Below are the code and all the weights of a small trained network. Each question names an input and a class and asks about switching units off, where a switched-off unit gives its printed mean instead of its output.

import numpy as np


def w(rows, s, z=0):
    codes = np.array(rows[::2]) - 128.0
    scale = np.full(codes.shape[1], s)
    scale[-1] = z or s
    return codes * scale


def norm(h):
    return h / np.sqrt((h * h).mean(-1, keepdims=True) + 1e-5)


def f(y):
    return np.maximum(y, 0)


def log_softmax(a):
    a = a - a.max(-1, keepdims=True)
    return a - np.log(np.exp(a).sum(-1, keepdims=True))


def net(x, mask):
    res = np.array(x, float).reshape(1, 8) / 4 @ E
    u = 0
    for l in range(2):
        y = f(norm(res) @ A[l][:, :-1].T + A[l][:, -1])
        res = res + np.where(mask[u : u + 13], y, B[l][:, -1]) @ B[l][:, :-1]
        u += 13
    return log_softmax(norm(res)[-1] @ U[:, :-1].T + U[:, -1])


A, B = {}, {}
E = w([
[143,159,2,156,160],'x0',
[135,31,113,95,180],'x1',
[128,128,128,127,128],'x2',
[126,129,127,127,127],'x3',
[133,130,128,125,132],'x4',
[236,101,62,140,67],'x5',
[126,126,128,130,127],'x6',
[126,128,129,130,126],'x7',
],0.0078)
A[0] = w([
[85,170,204,157,103,17],'L0N1',
[173,206,186,185,28,58],'L0N2',
[16,249,70,157,162,146],'L0N3',
[157,62,140,82,79,34],'L0N4',
[172,65,140,88,27,65],'L0N5',
[130,126,237,142,136,123],'L0N6',
[108,93,34,88,253,55],'L0N7',
[44,139,221,118,196,154],'L0N8',
[167,51,84,70,129,82],'L0N9',
[241,127,73,174,62,134],'L0N10',
[70,86,112,68,217,74],'L0N11',
[98,148,165,125,111,49],'L0N12',
[203,162,180,125,12,2],'L0N13',
],0.006,0.0067)
B[0] = w([
[89,164,2,118,89,145],'L0N1',
[109,84,158,55,37,180],'L0N2',
[191,151,210,171,142,255],'L0N3',
[135,167,161,190,155,142],'L0N4',
[139,114,195,190,165,168],'L0N5',
[136,135,54,99,89,199],'L0N6',
[2,101,151,183,170,176],'L0N7',
[155,132,17,127,110,252],'L0N8',
[152,130,162,146,183,164],'L0N9',
[61,136,159,53,101,231],'L0N10',
[107,100,84,181,158,170],'L0N11',
[132,134,83,135,128,132],'L0N12',
[115,63,180,35,39,156],'L0N13',
],0.0081,0.0052)
A[1] = w([
[110,212,93,104,47,71],'L1N1',
[193,134,85,150,113,53],'L1N2',
[117,39,115,100,126,202],'L1N3',
[138,120,134,134,124,98],'L1N4',
[104,237,85,78,34,68],'L1N5',
[75,121,159,139,134,145],'L1N6',
[137,132,126,124,132,99],'L1N7',
[255,93,241,169,174,101],'L1N8',
[159,238,160,168,168,59],'L1N9',
[205,160,66,96,88,23],'L1N10',
[108,62,73,80,130,161],'L1N11',
[104,55,34,67,195,97],'L1N12',
[147,89,58,49,159,1],'L1N13',
],0.008,0.0043)
B[1] = w([
[78,66,82,157,205,225],'L1N1',
[68,89,148,114,124,143],'L1N2',
[194,184,144,143,120,234],'L1N3',
[142,134,119,132,130,130],'L1N4',
[85,66,84,156,230,255],'L1N5',
[125,95,87,115,110,165],'L1N6',
[133,126,124,128,128,128],'L1N7',
[101,254,79,224,204,197],'L1N8',
[208,112,183,72,60,191],'L1N9',
[59,99,153,157,182,161],'L1N10',
[166,175,171,141,99,213],'L1N11',
[136,130,162,57,32,225],'L1N12',
[115,105,180,78,52,157],'L1N13',
],0.008,0.0055)
U = w([
[23,83,54,162,207,130],'0',
[148,112,160,36,2,220],'1',
[206,225,178,200,172,6],'2',
],0.014,0.0013)

Each question gives the input, the list of numbers given to net, and the class t.
The units are the neurons (one row each of A and B). Each row of codes is followed by its name. A weight is (code - 128) times the scale printed after its matrix; where a second scale follows, it is the last column's (A, B and U).
mask holds one flag per neuron, layer by layer. A switched-off neuron (its flag False) gives its mean, the last column of its row in B, instead of its output. The means were averaged over made-up inputs and are rounded, as every weight is.
A unit's drop is (log p(t) with every unit on - log p(t) with that unit switched off) / (log p(t) with every unit on - log p(t) with every unit switched off).
The circuit of an input: a set's keep is (log p(t) with only the set's units on - log p(t) with every unit switched off) / (log p(t) with every unit on - log p(t) with every unit switched off). Starting from the 12 units with the biggest drops (on a tie, the unit counted first), units are removed one at a time, each time the one whose removal leaves the highest keep (on an exact tie, the one counted first), for as long as the keep stays at least 0.8.
units of the circuit, in order: the units of the circuit, biggest drop first
unit that matters most: the unit with the biggest drop
k most important neurons: the k neurons with the biggest drops, biggest first
top k neurons in layer l: the k neurons of layer l with the biggest drops, biggest first
drop of u: that unit's drop, to one decimal
input [5,-3,-6,-2,2,-7,3,8], class 2: unit that matters most	L0N3
input [0,3,4,-6,-7,-7,-5,-8], class 1: units of the circuit, in order	L1N12, L0N8, L1N5
input [1,-8,3,4,-1,2,-4,0], class 0: top 3 neurons in layer 1	L1N5, L1N1, L1N12
input [-2,-8,-3,3,7,1,6,1], class 1: 3 most important neurons	L0N2, L0N13, L0N8
input [-2,1,1,6,-5,7,6,4], class 2: 2 most important neurons	L0N5, L1N8
input [7,0,-7,-7,6,-2,-4,5], class 2: 2 most important neurons	L0N3, L1N5
input [0,3,2,-3,2,4,-3,-2], class 2: 3 most important neurons	L0N8, L0N9, L1N8
input [2,-7,7,-5,1,1,-1,7], class 0: top 2 neurons in layer 1	L1N5, L1N1
input [0,6,4,6,0,-3,-3,1], class 1: 2 most important neurons	L1N12, L1N5
input [-1,2,-5,5,1,-8,3,-3], class 1: 3 most important neurons	L0N8, L1N12, L1N5
input [-4,8,5,-8,-6,7,5,-8], class 2: drop of L1N8	0.1
input [8,-3,-4,-3,-5,-2,-1,0], class 2: drop of L0N3	1.7
input [2,2,-1,1,1,3,2,-7], class 1: drop of L0N3	0.4
input [5,-1,4,-7,8,-1,0,-8], class 2: units of the circuit, in order	L0N3
